Here is a tiny trained network, its code and every weight. The questions are about switching its units off for an input and a class, where a switched-off unit gives its printed mean instead of its output.

import numpy as np


def w(rows, s, z=0):
    codes = np.array(rows[::2]) - 128.0
    scale = np.full(codes.shape[1], s)
    scale[-1] = z or s
    return codes * scale


def norm(h):
    return h / np.sqrt((h * h).mean(-1, keepdims=True) + 1e-5)


def f(y):
    return np.maximum(y, 0)


def log_softmax(a):
    a = a - a.max(-1, keepdims=True)
    return a - np.log(np.exp(a).sum(-1, keepdims=True))


def net(x, mask):
    res = np.array(x, float).reshape(1, 3) / 4 @ E
    u = 0
    for l in range(3):
        y = f(norm(res) @ A[l][:, :-1].T + A[l][:, -1])
        res = res + np.where(mask[u : u + 12], y, B[l][:, -1]) @ B[l][:, :-1]
        u += 12
    return log_softmax(norm(res)[-1] @ U[:, :-1].T + U[:, -1])


A, B = {}, {}
E = w([
[226,151,160,169,217,127,126,201,155],'x0',
[125,2,143,95,159,130,88,113,213],'x1',
[60,87,153,170,178,124,131,115,129],'x2',
],0.0059)
A[0] = w([
[70,129,163,197,121,105,159,188,141,91],'0.n1',
[105,68,162,110,143,104,111,121,159,255],'0.n2',
[164,150,143,131,158,118,77,114,79,11],'0.n3',
[172,143,102,132,171,111,151,182,145,127],'0.n4',
[162,182,81,171,160,111,83,183,60,78],'0.n5',
[162,94,52,144,115,187,164,91,146,130],'0.n6',
[152,205,115,145,216,150,170,117,113,124],'0.n7',
[214,146,119,79,85,120,209,148,167,81],'0.n8',
[71,172,80,113,105,141,227,131,104,137],'0.n9',
[145,129,146,145,160,98,62,151,216,105],'0.n10',
[86,118,121,254,148,127,116,157,154,74],'0.n11',
[165,120,129,183,120,129,52,130,145,88],'0.n12',
],0.0054,0.0032)
B[0] = w([
[176,159,62,231,74,156,126,97,165,168],'0.n1',
[184,126,95,125,144,250,166,141,16,253],'0.n2',
[122,98,56,108,99,137,88,164,131,135],'0.n3',
[81,204,95,108,104,150,82,56,121,194],'0.n4',
[164,28,161,108,120,216,183,24,102,209],'0.n5',
[106,126,165,150,155,142,77,102,111,155],'0.n6',
[61,134,209,38,154,39,76,164,97,215],'0.n7',
[131,164,69,243,103,151,68,91,221,188],'0.n8',
[213,30,144,124,186,101,103,5,122,222],'0.n9',
[114,101,147,69,116,80,140,99,37,197],'0.n10',
[119,249,106,165,69,171,154,65,253,177],'0.n11',
[121,103,149,98,175,92,58,108,146,152],'0.n12',
],0.0043,0.0048)
A[1] = w([
[76,139,83,228,162,119,182,132,184,171],'1.n1',
[95,154,120,101,141,102,136,169,44,91],'1.n2',
[213,140,178,149,144,163,155,143,116,194],'1.n3',
[119,142,100,151,195,165,57,87,62,166],'1.n4',
[30,97,136,194,208,129,176,116,146,112],'1.n5',
[115,178,183,73,188,97,89,213,181,16],'1.n6',
[112,132,157,150,192,112,164,101,91,166],'1.n7',
[159,122,94,52,114,164,152,122,173,98],'1.n8',
[194,152,77,101,59,95,153,159,187,70],'1.n9',
[36,101,134,255,148,126,195,167,179,6],'1.n10',
[126,68,73,93,98,36,54,131,94,85],'1.n11',
[126,151,57,175,120,183,164,103,214,169],'1.n12',
],0.0065,0.0023)
B[1] = w([
[181,163,103,102,94,175,108,118,150,162],'1.n1',
[176,144,135,156,103,174,168,110,165,141],'1.n2',
[89,127,111,84,99,90,111,138,137,208],'1.n3',
[157,124,128,144,107,129,183,120,164,254],'1.n4',
[160,146,92,87,90,71,55,169,109,191],'1.n5',
[75,152,129,98,154,59,180,193,144,145],'1.n6',
[161,160,101,122,110,114,109,149,134,198],'1.n7',
[156,103,120,162,137,89,96,144,123,165],'1.n8',
[99,116,67,133,100,88,34,125,148,152],'1.n9',
[147,138,53,165,68,85,2,133,139,153],'1.n10',
[58,149,122,144,172,151,137,161,150,162],'1.n11',
[178,91,86,181,71,174,115,124,181,168],'1.n12',
],0.008,0.0067)
A[2] = w([
[99,147,156,114,139,66,159,209,132,3],'2.n1',
[166,186,180,254,145,219,180,96,138,158],'2.n2',
[31,153,127,92,112,132,161,93,76,17],'2.n3',
[132,210,132,185,52,99,155,141,30,121],'2.n4',
[77,154,208,88,112,116,73,88,124,157],'2.n5',
[34,85,111,61,80,182,71,124,134,179],'2.n6',
[116,119,95,195,71,138,51,170,117,102],'2.n7',
[172,108,132,98,155,147,47,202,166,92],'2.n8',
[102,58,128,108,155,164,59,126,154,126],'2.n9',
[142,174,112,98,179,47,132,160,73,148],'2.n10',
[151,177,127,123,99,130,79,155,141,47],'2.n11',
[141,118,42,156,96,165,175,68,138,201],'2.n12',
],0.0076,0.0032)
B[2] = w([
[38,232,174,118,137,73,165,201,204,140],'2.n1',
[205,1,148,23,94,252,105,140,114,158],'2.n2',
[84,239,224,91,148,89,183,216,196,147],'2.n3',
[133,38,100,192,242,106,187,78,9,202],'2.n4',
[96,163,142,88,76,211,84,222,200,143],'2.n5',
[129,216,169,189,156,98,177,178,110,207],'2.n6',
[183,186,90,172,73,83,52,83,210,197],'2.n7',
[54,187,146,198,89,140,178,109,61,194],'2.n8',
[189,66,103,84,173,126,174,24,35,193],'2.n9',
[42,124,177,104,133,185,182,176,174,167],'2.n10',
[72,69,109,170,109,76,71,69,139,172],'2.n11',
[93,137,162,100,136,134,75,211,206,255],'2.n12',
],0.0056,0.0087)
U = w([
[208,177,26,231,42,46,37,57,172,9],'0',
[196,29,144,123,211,182,254,55,10,248],'1',
[27,220,208,127,167,58,237,213,170,172],'2',
[204,56,180,57,70,233,96,201,217,7],'3',
],0.0089,0.002)

Each question gives the input, the list of numbers given to net, and the class t.
The units are the neurons (one row each of A and B). Each row of codes is followed by its name. A weight is (code - 128) times the scale printed after its matrix; where a second scale follows, it is the last column's (A, B and U).
mask holds one flag per neuron, layer by layer. A switched-off neuron (its flag False) gives its mean, the last column of its row in B, instead of its output. The means were averaged over made-up inputs and are rounded, as every weight is.
A unit's drop is (log p(t) with every unit on - log p(t) with that unit switched off) / (log p(t) with every unit on - log p(t) with every unit switched off).
The circuit of an input: a set's keep is (log p(t) with only the set's units on - log p(t) with every unit switched off) / (log p(t) with every unit on - log p(t) with every unit switched off). Starting from the 12 units with the biggest drops (on a tie, the unit counted first), units are removed one at a time, each time the one whose removal leaves the highest keep (on an exact tie, the one counted first), for as long as the keep stays at least 0.8.
units of the circuit, in order: the units of the circuit, biggest drop first
unit that matters most: the unit with the biggest drop
k most important neurons: the k neurons with the biggest drops, biggest first
top k neurons in layer l: the k neurons of layer l with the biggest drops, biggest first
drop when u is switched off: that unit's drop, to one decimal
input [-3,-8,0], class 1: units of the circuit, in order : [2.n4]
input [-3,0,-1], class 3: 2 most important neurons : [0.n7 1.n3]
input [8,6,-3], class 2: 2 most important neurons : [1.n6 0.n5]
input [7,5,6], class 2: units of the circuit, in order : [0.n9 2.n8]
input [-2,4,-3], class 1: units of the circuit, in order : [2.n9 1.n5 1.n7]
input [-8,8,-1], class 1: units of the circuit, in order : [2.n9 0.n2]
input [7,-5,3], class 2: 2 most important neurons : [0.n7 0.n2]
input [4,-3,3], class 2: top 4 neurons in layer 0 : [0.n8 0.n2 0.n7 0.n9]
input [3,-1,0], class 3: 3 most important neurons : [0.n5 0.n4 1.n5]
input [2,6,-6], class 0: 4 most important neurons : [0.n8 0.n9 0.n7 0.n5]
input [-2,-7,6], class 1: 2 most important neurons : [0.n9 2.n4]
input [-3,-1,-3], class 3: 4 most important neurons : [0.n9 0.n7 1.n5 1.n3]
input [0,8,-8], class 0: 2 most important neurons : [0.n8 0.n7]
input [-5,-4,2], class 2: units of the circuit, in order : [2.n3]
input [2,3,-1], class 3: 2 most important neurons : [0.n2 1.n4]
input [-6,8,6], class 1: 2 most important neurons : [2.n9 0.n2]
input [7,7,-8], class 0: 2 most important neurons : [0.n7 0.n8]
input [-3,0,-3], class 3: top 2 neurons in layer 1 : [1.n5 1.n3]
input [-4,8,-5], class 1: drop when 2.n9 is switched off : 0.3
input [4,-8,-5], class 1: unit that matters most : 2.n4
input [-3,-8,4], class 1: drop when 2.n4 is switched off : 0.2
input [0,-2,-1], class 3: drop when 0.n4 is switched off : 0.0
